Below is a small trained network, with its code and all its weights. Each question gives an input and a class and asks what happens when units are switched off, that is, made to give their printed mean instead of their output.

import numpy as np


def w(rows, s, z=0):
    codes = np.array(rows[::2]) - 128.0
    scale = np.full(codes.shape[1], s)
    scale[-1] = z or s
    return codes * scale


def norm(h):
    return h / np.sqrt((h * h).mean(-1, keepdims=True) + 1e-5)


def f(y):
    return np.maximum(y, 0)


def log_softmax(a):
    a = a - a.max(-1, keepdims=True)
    return a - np.log(np.exp(a).sum(-1, keepdims=True))


def net(x, mask):
    res = np.array(x, float).reshape(1, 3) / 4 @ E
    u = 0
    for l in range(3):
        y = f(norm(res) @ A[l][:, :-1].T + A[l][:, -1])
        res = res + np.where(mask[u : u + 3], y, B[l][:, -1]) @ B[l][:, :-1]
        u += 3
    return log_softmax(norm(res)[-1] @ U[:, :-1].T + U[:, -1])


A, B = {}, {}
E = w([
[117,231,229,205,205,157,170],'x0',
[1,27,109,189,207,127,76],'x1',
[88,90,191,69,150,79,171],'x2',
],0.00063)
A[0] = w([
[172,180,112,116,104,133,147,200],'0.n0',
[116,52,73,82,63,63,120,62],'0.n1',
[96,61,203,40,120,1,221,7],'0.n2',
],0.0024,0.0021)
B[0] = w([
[81,73,136,149,113,91,121,252],'0.n0',
[180,117,204,117,136,174,67,213],'0.n1',
[68,255,31,63,209,184,209,183],'0.n2',
],0.003,0.0018)
A[1] = w([
[191,179,23,187,70,211,69,112],'1.n0',
[85,30,194,201,37,68,134,6],'1.n1',
[254,162,103,79,43,79,236,22],'1.n2',
],0.0026,0.0019)
B[1] = w([
[39,200,111,43,211,156,214,255],'1.n0',
[169,166,121,98,158,88,211,166],'1.n1',
[5,151,141,248,105,59,5,208],'1.n2',
],0.0031,0.0016)
A[2] = w([
[50,3,65,180,157,136,128,44],'2.n0',
[130,82,50,38,62,143,79,3],'2.n1',
[170,154,219,149,187,172,136,164],'2.n2',
],0.0031,0.0015)
B[2] = w([
[107,251,157,193,52,22,131,230],'2.n0',
[236,28,254,103,92,208,93,196],'2.n1',
[215,26,102,15,29,165,63,248],'2.n2',
],0.0031,0.0017)
U = w([
[16,234,244,244,18,10,7,254],'0',
[243,17,250,13,17,239,18,253],'1',
[17,248,43,12,241,236,227,253],'2',
[246,100,42,13,83,98,234,110],'3',
[245,14,7,250,247,168,237,1],'4',
[254,14,4,247,232,162,240,1],'5',
],0.0036,0.0034)

Each question gives the input, the list of numbers given to net, and the class t.
The units are the neurons (one row each of A and B). Each row of codes is followed by its name. A weight is (code - 128) times the scale printed after its matrix; where a second scale follows, it is the last column's (A, B and U).
mask holds one flag per neuron, layer by layer. A switched-off neuron (its flag False) gives its mean, the last column of its row in B, instead of its output. The means were averaged over made-up inputs and are rounded, as every weight is.
A unit's drop is (log p(t) with every unit on - log p(t) with that unit switched off) / (log p(t) with every unit on - log p(t) with every unit switched off).
most important unit: the unit with the biggest drop
top k neurons: the k neurons with the biggest drops, biggest first
k most important neurons of layer l: the k neurons of layer l with the biggest drops, biggest first
drop when u is switched off: that unit's drop, to one decimal
input [2,-5,-7], class 2: most important unit : 1.n0
input [4,-2,7], class 2: top 3 neurons : (0.n2 0.n1 2.n1)
input [5,-3,3], class 1: top 2 neurons : (2.n2 1.n0)
input [-7,8,3], class 0: top 2 neurons : (2.n0 2.n2)
input [3,-8,-6], class 0: top 3 neurons : (1.n2 0.n0 0.n2)
input [4,-2,1], class 1: top 3 neurons : (2.n2 1.n0 2.n0)
input [8,-2,-8], class 1: top 2 neurons : (2.n2 0.n2)
input [7,-5,-5], class 1: top 4 neurons : (2.n2 0.n2 0.n0 2.n0)
input [7,0,-7], class 1: top 4 neurons : (2.n2 0.n2 1.n2 0.n0)
input [-8,-8,-5], class 0: top 3 neurons : (1.n2 2.n2 1.n0)
input [5,-5,-8], class 2: top 3 neurons : (1.n0 0.n1 2.n0)
input [2,2,-2], class 3: top 2 neurons : (1.n2 2.n2)
input [3,-3,-2], class 3: top 3 neurons : (0.n0 1.n1 0.n2)
input [-4,-4,2], class 0: most important unit : 1.n2
input [5,1,8], class 2: top 2 neurons : (0.n2 0.n1)
input [-6,8,-4], class 0: 2 most important neurons of layer 2 : (2.n0 2.n2)
input [3,-6,3], class 0: drop when 1.n2 is switched off : 1.0
input [8,0,-4], class 1: drop when 2.n2 is switched off : 0.5
input [0,-6,-6], class 0: drop when 0.n2 is switched off : 0.2
input [8,4,1], class 1: most important unit : 2.n2
input [0,-3,8], class 2: drop when 0.n2 is switched off : 1.4
input [1,-7,6], class 0: top 2 neurons : (1.n2 1.n0)
input [5,-2,5], class 1: top 2 neurons : (2.n2 1.n0)
